Below are the code and all the weights of a small trained network. Each question names an input and a class and asks about switching units off, where a switched-off unit gives its printed mean instead of its output.

import numpy as np


def w(rows, s, z=0):
    codes = np.array(rows[::2]) - 128.0
    scale = np.full(codes.shape[1], s)
    scale[-1] = z or s
    return codes * scale


def norm(h):
    return h / np.sqrt((h * h).mean(-1, keepdims=True) + 1e-5)


def f(y):
    return y / 2 * (1 + np.tanh(0.7978845608 * (y + 0.044715 * y**3)))


def log_softmax(a):
    a = a - a.max(-1, keepdims=True)
    return a - np.log(np.exp(a).sum(-1, keepdims=True))


def net(x, mask):
    res = np.array(x, float).reshape(1, 7) / 4 @ E
    u = 0
    for l in range(4):
        y = f(norm(res) @ A[l][:, :-1].T + A[l][:, -1])
        res = res + np.where(mask[u : u + 4], y, B[l][:, -1]) @ B[l][:, :-1]
        u += 4
    return log_softmax(norm(res)[-1] @ U[:, :-1].T + U[:, -1])


A, B = {}, {}
E = w([
[90,177,131,59,123,248,55,102,149],'x0',
[148,200,72,94,55,86,108,205,142],'x1',
[41,65,2,106,192,86,69,195,184],'x2',
[176,232,149,208,97,163,59,174,74],'x3',
[63,81,109,150,138,93,68,50,190],'x4',
[141,116,82,107,105,105,53,91,80],'x5',
[86,113,238,133,84,175,195,145,54],'x6',
],0.0028)
A[0] = w([
[169,176,62,106,137,77,71,168,124,20],'0.n1',
[103,29,236,90,141,120,231,128,80,151],'0.n2',
[157,164,98,17,2,160,88,105,243,91],'0.n3',
[146,202,169,187,71,173,165,245,86,2],'0.n4',
],0.0032,0.0011)
B[0] = w([
[123,67,148,100,83,159,171,78,151,145],'0.n1',
[84,173,65,167,102,95,132,126,64,253],'0.n2',
[162,56,158,88,235,139,193,165,169,180],'0.n3',
[108,103,239,127,135,164,3,161,162,208],'0.n4',
],0.0048,0.0019)
A[1] = w([
[113,102,37,75,142,115,117,187,171,239],'1.n1',
[125,90,183,180,140,215,3,99,119,254],'1.n2',
[180,83,176,125,120,95,225,177,149,187],'1.n3',
[105,80,136,178,190,72,189,138,93,175],'1.n4',
],0.0047,0.0009)
B[1] = w([
[56,65,148,81,177,186,36,115,161,223],'1.n1',
[174,253,115,94,69,134,93,209,124,252],'1.n2',
[130,226,94,70,20,215,85,153,125,168],'1.n3',
[93,48,97,76,81,228,124,129,132,194],'1.n4',
],0.0044,0.0033)
A[2] = w([
[160,188,219,135,157,126,203,75,212,43],'2.n1',
[143,158,89,214,92,184,242,101,121,131],'2.n2',
[86,247,213,113,134,183,99,252,101,160],'2.n3',
[184,105,112,152,35,86,83,100,181,254],'2.n4',
],0.0034,0.00096)
B[2] = w([
[58,8,7,94,119,120,150,197,181,125],'2.n1',
[4,107,33,168,187,223,132,164,150,142],'2.n2',
[202,181,130,147,86,141,86,191,164,255],'2.n3',
[180,156,178,154,226,165,157,119,146,154],'2.n4',
],0.0046,0.0038)
A[3] = w([
[110,98,42,97,49,36,78,135,127,84],'3.n1',
[119,67,84,136,37,147,214,99,64,135],'3.n2',
[184,144,151,134,252,69,111,106,165,1],'3.n3',
[19,11,113,45,158,74,64,179,206,130],'3.n4',
],0.003,0.00088)
B[3] = w([
[131,60,255,193,117,222,179,126,97,139],'3.n1',
[1,119,166,148,134,201,110,158,63,144],'3.n2',
[154,12,188,133,38,140,165,146,118,118],'3.n3',
[116,166,101,115,253,201,111,153,210,254],'3.n4',
],0.0054,0.0028)
U = w([
[161,105,116,58,123,77,165,95,111,3],'0',
[186,254,173,128,57,151,68,202,111,219],'1',
[18,104,128,165,83,177,183,120,35,99],'2',
[196,84,132,189,142,9,142,78,133,37],'3',
[62,64,70,76,238,193,90,143,225,189],'4',
],0.007,0.0039)

Each question gives the input, the list of numbers given to net, and the class t.
The units are the neurons (one row each of A and B). Each row of codes is followed by its name. A weight is (code - 128) times the scale printed after its matrix; where a second scale follows, it is the last column's (A, B and U).
mask holds one flag per neuron, layer by layer. A switched-off neuron (its flag False) gives its mean, the last column of its row in B, instead of its output. The means were averaged over made-up inputs and are rounded, as every weight is.
A unit's drop is (log p(t) with every unit on - log p(t) with that unit switched off) / (log p(t) with every unit on - log p(t) with every unit switched off).
The circuit of an input: a set's keep is (log p(t) with only the set's units on - log p(t) with every unit switched off) / (log p(t) with every unit on - log p(t) with every unit switched off). Starting from the 12 units with the biggest drops (on a tie, the unit counted first), units are removed one at a time, each time the one whose removal leaves the highest keep (on an exact tie, the one counted first), for as long as the keep stays at least 0.8.
circuit, biggest first: the units of the circuit, biggest drop first
unit that matters most: the unit with the biggest drop
top k neurons: the k neurons with the biggest drops, biggest first
k most important neurons of layer l: the k neurons of layer l with the biggest drops, biggest first
drop of u: that unit's drop, to one decimal
input [-7,-5,-6,4,2,1,-1], class 2: circuit, biggest first : [2.n2 2.n3 1.n4]
input [5,-6,3,0,1,5,5], class 1: circuit, biggest first : [1.n2]
input [-8,3,7,3,0,8,6], class 4: circuit, biggest first : [3.n4 1.n2]
input [-7,-2,3,0,6,1,5], class 2: circuit, biggest first : [0.n2 3.n1]
input [-5,-2,0,3,3,3,0], class 3: top 2 neurons : [0.n3 2.n4]
input [5,8,-3,0,7,-7,0], class 4: top 3 neurons : [0.n3 1.n2 2.n1]
input [7,8,5,6,0,0,-7], class 4: top 2 neurons : [1.n1 0.n3]
input [-2,2,-6,-5,6,-3,-2], class 2: 2 most important neurons of layer 0 : [0.n4 0.n2]
input [-4,8,0,-6,4,1,6], class 2: 2 most important neurons of layer 3 : [3.n1 3.n2]
input [-6,6,-7,-6,2,-4,-2], class 2: 2 most important neurons of layer 2 : [2.n3 2.n2]
input [-1,8,2,3,5,7,2], class 4: drop of 1.n1 : 0.1
input [8,0,3,0,5,0,8], class 1: drop of 1.n2 : 0.2
input [4,5,-1,3,2,-1,-6], class 4: drop of 0.n3 : 0.8
input [-3,-1,-6,-5,3,6,1], class 2: unit that matters most : 3.n2
input [-3,-7,-8,-3,6,-7,-4], class 2: drop of 3.n4 : 0.2
